Below is a small trained network, with its code and all its weights. Each question gives an input and a class and asks what happens when units are switched off, that is, made to give their printed mean instead of their output.

import numpy as np


def w(rows, s, z=0):
    codes = np.array(rows[::2]) - 128.0
    scale = np.full(codes.shape[1], s)
    scale[-1] = z or s
    return codes * scale


def f(y):
    return np.maximum(y, 0)


def log_softmax(a):
    a = a - a.max(-1, keepdims=True)
    return a - np.log(np.exp(a).sum(-1, keepdims=True))


def net(x, mask):
    res = np.array(x, float).reshape(1, 8) / 4 @ E
    y = f(res @ A[0][:, :-1].T + A[0][:, -1])
    res = res + np.where(mask, y, B[0][:, -1]) @ B[0][:, :-1]
    return log_softmax(res[-1] @ U[:, :-1].T + U[:, -1])


A, B = {}, {}
E = w([
[136,116,105,109,110,157,165,193],'x0',
[175,86,139,57,85,107,136,119],'x1',
[103,190,204,149,113,163,104,72],'x2',
[73,164,110,121,137,136,79,199],'x3',
[106,135,94,68,147,155,52,102],'x4',
[144,240,109,100,182,128,184,135],'x5',
[73,108,151,78,106,163,134,104],'x6',
[44,85,152,115,248,135,141,111],'x7',
],0.014)
A[0] = w([
[153,72,56,109,124,130,66,148,122],'N1',
[87,122,74,133,135,126,191,111,88],'N2',
[129,195,108,69,85,120,140,162,167],'N3',
[165,110,191,235,43,113,107,57,253],'N4',
[172,138,131,115,203,101,193,86,159],'N5',
[158,190,112,105,255,126,175,97,165],'N6',
[137,142,81,26,154,130,125,192,227],'N7',
[138,90,140,99,148,185,113,179,156],'N8',
[127,83,164,188,101,157,136,174,112],'N9',
[71,60,170,187,110,124,145,118,113],'N10',
[132,77,89,99,98,127,124,141,81],'N11',
[152,252,78,168,123,146,121,213,211],'N12',
[177,59,131,126,24,81,162,132,182],'N13',
[184,141,182,60,30,118,195,52,157],'N14',
[100,78,55,147,116,63,36,102,103],'N15',
[7,183,184,119,184,229,77,32,195],'N16',
[72,38,103,173,146,98,120,173,190],'N17',
[139,135,135,188,190,79,180,158,114],'N18',
[130,33,137,70,116,131,85,94,185],'N19',
],0.0099,0.004)
B[0] = w([
[171,98,87,118,139,165,108,154,183],'N1',
[84,121,122,130,127,131,157,129,148],'N2',
[89,128,126,69,83,127,140,137,180],'N3',
[197,160,192,164,131,97,115,143,239],'N4',
[112,115,101,148,135,51,180,69,176],'N5',
[43,184,58,147,151,33,140,72,189],'N6',
[111,164,41,128,129,163,136,91,190],'N7',
[120,104,114,121,137,208,161,99,160],'N8',
[152,133,156,165,154,157,159,164,167],'N9',
[92,48,207,151,109,178,126,159,182],'N10',
[165,113,106,112,148,134,152,125,169],'N11',
[101,254,93,115,44,169,115,213,213],'N12',
[231,87,133,147,113,157,187,120,236],'N13',
[174,124,179,59,86,83,200,95,232],'N14',
[157,115,97,128,167,93,50,160,183],'N15',
[51,151,210,63,141,138,64,31,249],'N16',
[123,45,140,167,181,130,134,245,194],'N17',
[89,143,120,186,157,94,166,166,173],'N18',
[174,55,90,79,183,157,123,85,212],'N19',
],0.0097,0.02)
U = w([
[84,196,62,74,47,179,168,189,203],'0',
[54,124,206,64,176,154,87,55,134],'1',
[202,84,177,109,81,106,189,107,186],'2',
[67,170,77,171,183,57,182,114,248],'3',
[91,58,167,176,156,179,176,206,22],'4',
[171,210,164,214,130,154,109,168,99],'5',
[125,99,147,149,167,78,5,147,100],'6',
[154,54,40,90,194,190,125,133,5],'7',
],0.012,0.0017)

Each question gives the input, the list of numbers given to net, and the class t.
The units are the neurons (one row each of A and B). Each row of codes is followed by its name. A weight is (code - 128) times the scale printed after its matrix; where a second scale follows, it is the last column's (A, B and U).
mask holds one flag per neuron, in row order. A switched-off neuron (its flag False) gives its mean, the last column of its row in B, instead of its output. The means were averaged over made-up inputs and are rounded, as every weight is.
A unit's drop is (log p(t) with every unit on - log p(t) with that unit switched off) / (log p(t) with every unit on - log p(t) with every unit switched off).
The circuit of an input: a set's keep is (log p(t) with only the set's units on - log p(t) with every unit switched off) / (log p(t) with every unit on - log p(t) with every unit switched off). Starting from the 12 units with the biggest drops (on a tie, the unit counted first), units are removed one at a time, each time the one whose removal leaves the highest keep (on an exact tie, the one counted first), for as long as the keep stays at least 0.8.
circuit, biggest first: the units of the circuit, biggest drop first
unit that matters most: the unit with the biggest drop
k most important neurons: the k neurons with the biggest drops, biggest first
drop of u: that unit's drop, to one decimal
input [1,-3,-7,-8,-2,-1,-8,1], class 3: unit that matters most -> N5
input [-8,-1,-8,8,-4,-5,7,0], class 7: 3 most important neurons -> [N15; N19; N4]
input [-6,0,-4,-7,4,4,3,3], class 3: 2 most important neurons -> [N6; N5]
input [7,1,-2,6,-2,-4,-6,-2], class 0: 2 most important neurons -> [N12; N19]
input [7,4,5,-3,1,0,-5,7], class 3: circuit, biggest first -> [N6; N5]
input [-8,8,-4,-3,2,1,-7,6], class 3: 2 most important neurons -> [N6; N5]
input [5,4,-4,6,-3,-6,-7,1], class 7: 2 most important neurons -> [N1; N4]
input [7,0,-1,5,5,-2,-8,2], class 0: 3 most important neurons -> [N12; N19; N13]
input [4,3,-5,5,-8,7,6,4], class 3: 3 most important neurons -> [N6; N5; N18]
input [-7,1,-7,-8,-2,7,-2,-4], class 3: 2 most important neurons -> [N6; N5]
input [8,3,0,1,-1,-7,5,5], class 7: 2 most important neurons -> [N19; N4]
input [0,8,-4,7,-4,-6,-1,-4], class 7: drop of N1 -> 0.2
input [0,-8,3,-3,-2,6,8,-6], class 0: drop of N12 -> 4.2
input [-8,5,1,8,-2,-6,0,0], class 6: drop of N17 -> 0.0
input [-7,-4,-8,5,-3,5,-7,-4], class 0: most important neuron -> [N12]
input [-4,3,-6,5,4,5,-6,-1], class 0: drop of N12 -> 0.3
input [5,0,-4,2,-1,-4,6,2], class 7: 2 most important neurons -> [N19; N4]
